Below is a small trained network, with its code and all its weights. Each question gives an input and a target symbol and asks what happens when units are switched off, that is, made to give their printed mean instead of their output.

import numpy as np


def w(rows, s, z=0):
    codes = np.array(rows[::2]) - 128.0
    scale = np.full(codes.shape[1], s)
    scale[-1] = z or s
    return codes * scale


def f(y):
    return y / 2 * (1 + np.tanh(0.7978845608 * (y + 0.044715 * y**3)))


def softmax(a):
    e = np.exp(a - a.max(-1, keepdims=True))
    return e / e.sum(-1, keepdims=True)


def log_softmax(a):
    a = a - a.max(-1, keepdims=True)
    return a - np.log(np.exp(a).sum(-1, keepdims=True))


def net(x, mask):
    ids = ['γεθξτψ'.index(c) for c in x.split()]
    T = len(ids)
    res = E[ids] + P[:T]
    r = res
    for j in range(3):
        rows = slice(3 * j, 3 * j + 3)
        q, k, v = (r @ M[0][rows].T for M in (Q, K, V))
        z = softmax(np.where(np.tri(T) > 0, q @ k.T / 3**0.5, -1e9)) @ v
        o = O[0][rows]
        res = res + np.where(mask[j], z, o[:, -1]) @ o[:, :-1]
    y = f(res @ A[0][:, :-1].T + A[0][:, -1])
    res = res + np.where(mask[3:19], y, B[0][:, -1]) @ B[0][:, :-1]
    return log_softmax(res[-1] @ U[:, :-1].T + U[:, -1])


Q, K, V, O, A, B = {}, {}, {}, {}, {}, {}
E = w([
[2,220,25],'γ',
[106,92,13],'ε',
[185,67,38],'θ',
[126,90,131],'ξ',
[125,10,92],'τ',
[232,251,136],'ψ',
],0.0097)
P = w([
[131,125,215],'0',
[136,150,2],'1',
[143,153,19],'2',
[139,141,33],'3',
[140,138,42],'4',
[141,131,47],'5',
[140,119,46],'6',
],0.0091)
Q[0] = w([
[148,189,39],'h1',
[176,152,70],'h1',
[142,119,19],'h1',
[71,120,43],'h2',
[103,81,243],'h2',
[128,108,44],'h2',
[212,197,222],'h3',
[2,24,34],'h3',
[253,116,55],'h3',
],0.012)
K[0] = w([
[153,131,211],'h1',
[169,111,175],'h1',
[117,103,202],'h1',
[47,145,65],'h2',
[148,46,126],'h2',
[58,185,88],'h2',
[98,183,8],'h3',
[126,66,213],'h3',
[98,192,200],'h3',
],0.015)
V[0] = w([
[50,91,41],'h1',
[87,189,202],'h1',
[116,215,38],'h1',
[243,86,70],'h2',
[51,158,104],'h2',
[162,125,95],'h2',
[131,248,33],'h3',
[58,158,161],'h3',
[70,118,106],'h3',
],0.012)
O[0] = w([
[175,158,77,20],'h1',
[19,89,108,167],'h1',
[98,248,118,123],'h1',
[135,84,230,160],'h2',
[98,176,89,214],'h2',
[111,135,186,176],'h2',
[124,195,170,254],'h3',
[87,159,61,117],'h3',
[152,186,70,100],'h3',
],0.012,0.0078)
A[0] = w([
[91,90,129,250],'n1',
[57,92,189,155],'n2',
[148,113,37,114],'n3',
[192,217,191,124],'n4',
[81,123,55,49],'n5',
[168,176,66,100],'n6',
[134,69,197,102],'n7',
[114,2,122,229],'n8',
[92,200,73,54],'n9',
[153,145,131,121],'n10',
[106,141,152,89],'n11',
[195,92,78,245],'n12',
[129,30,50,3],'n13',
[45,151,149,194],'n14',
[139,102,139,57],'n15',
[33,127,90,93],'n16',
],0.009,0.005)
B[0] = w([
[109,197,122,199],'n1',
[79,110,71,242],'n2',
[121,183,190,185],'n3',
[137,64,65,241],'n4',
[205,144,165,197],'n5',
[73,88,103,202],'n6',
[111,65,143,223],'n7',
[179,232,176,250],'n8',
[121,1,152,253],'n9',
[144,159,116,135],'n10',
[135,145,162,152],'n11',
[178,197,144,179],'n12',
[58,24,72,181],'n13',
[166,181,147,249],'n14',
[149,112,200,134],'n15',
[184,116,108,216],'n16',
],0.0064,0.012)
U = w([
[97,124,62,255],'γ',
[189,254,137,193],'ε',
[194,157,165,53],'θ',
[87,17,103,48],'ξ',
[168,39,110,65],'τ',
[62,137,164,90],'ψ',
],0.0094,0.0034)

Each question gives the input, a string of symbols that net reads in full, and the target symbol t.
The units are the heads (3 rows each of Q, K, V and O) and the neurons (one row each of A and B). Each row of codes is followed by its name. A weight is (code - 128) times the scale printed after its matrix; where a second scale follows, it is the last column's (O, A, B and U).
mask holds one flag per unit, heads first, then neurons. A switched-off unit (its flag False) gives its mean, the last column of its rows in O or B, instead of its output. The means were averaged over made-up inputs and are rounded, as every weight is.
A unit's drop is (log p(t) with every unit on - log p(t) with that unit switched off) / (log p(t) with every unit on - log p(t) with every unit switched off).
The circuit of an input: a set's keep is (log p(t) with only the set's units on - log p(t) with every unit switched off) / (log p(t) with every unit on - log p(t) with every unit switched off). Starting from the 12 units with the biggest drops (on a tie, the unit counted first), units are removed one at a time, each time the one whose removal leaves the highest keep (on an exact tie, the one counted first), for as long as the keep stays at least 0.8.
units of the circuit, in order: the units of the circuit, biggest drop first
k most important neurons: the k neurons with the biggest drops, biggest first
which heads matter: for each layer, one digit per head in row order, 1 if its drop is at least 0.15 and else 0, layers parted by /
input τ τ ψ τ θ θ, target τ: which heads matter : 111
input ε ψ ξ, target ε: units of the circuit, in order : h1
input γ γ ψ τ ψ ψ, target γ: which heads matter : 100
input θ ψ τ τ, target θ: which heads matter : 110
input γ τ τ γ ψ τ ξ, target γ: which heads matter : 110
input ξ θ θ ε τ ψ, target ξ: which heads matter : 111
input θ ε ψ γ ψ γ τ, target ε: 3 most important neurons : n9, n12, n4
input τ ψ τ, target τ: 3 most important neurons : n13, n8, n12
input ε γ θ γ γ ψ θ, target ε: which heads matter : 100
input γ ε τ ψ ξ τ ε, target ε: 3 most important neurons : n3, n5, n13
input τ θ ε ξ, target τ: which heads matter : 111
input θ ψ θ, target θ: which heads matter : 110
input θ ε ξ ψ τ ξ, target θ: units of the circuit, in order : h1, h2
input ψ γ θ ψ ε ξ ξ, target ε: units of the circuit, in order : n9
input γ ψ θ τ, target γ: 4 most important neurons : n9, n6, n8, n14
input ε ψ ψ θ, target ε: which heads matter : 101
input θ θ ψ ε, target θ: 3 most important neurons : n8, n9, n4
input θ γ ψ, target γ: which heads matter : 011
input ψ τ ψ, target ψ: which heads matter : 110
input γ γ ξ ε ε ξ, target γ: most important neuron : n9
input ε γ θ τ ψ θ ε, target ε: 2 most important neurons : n3, n4
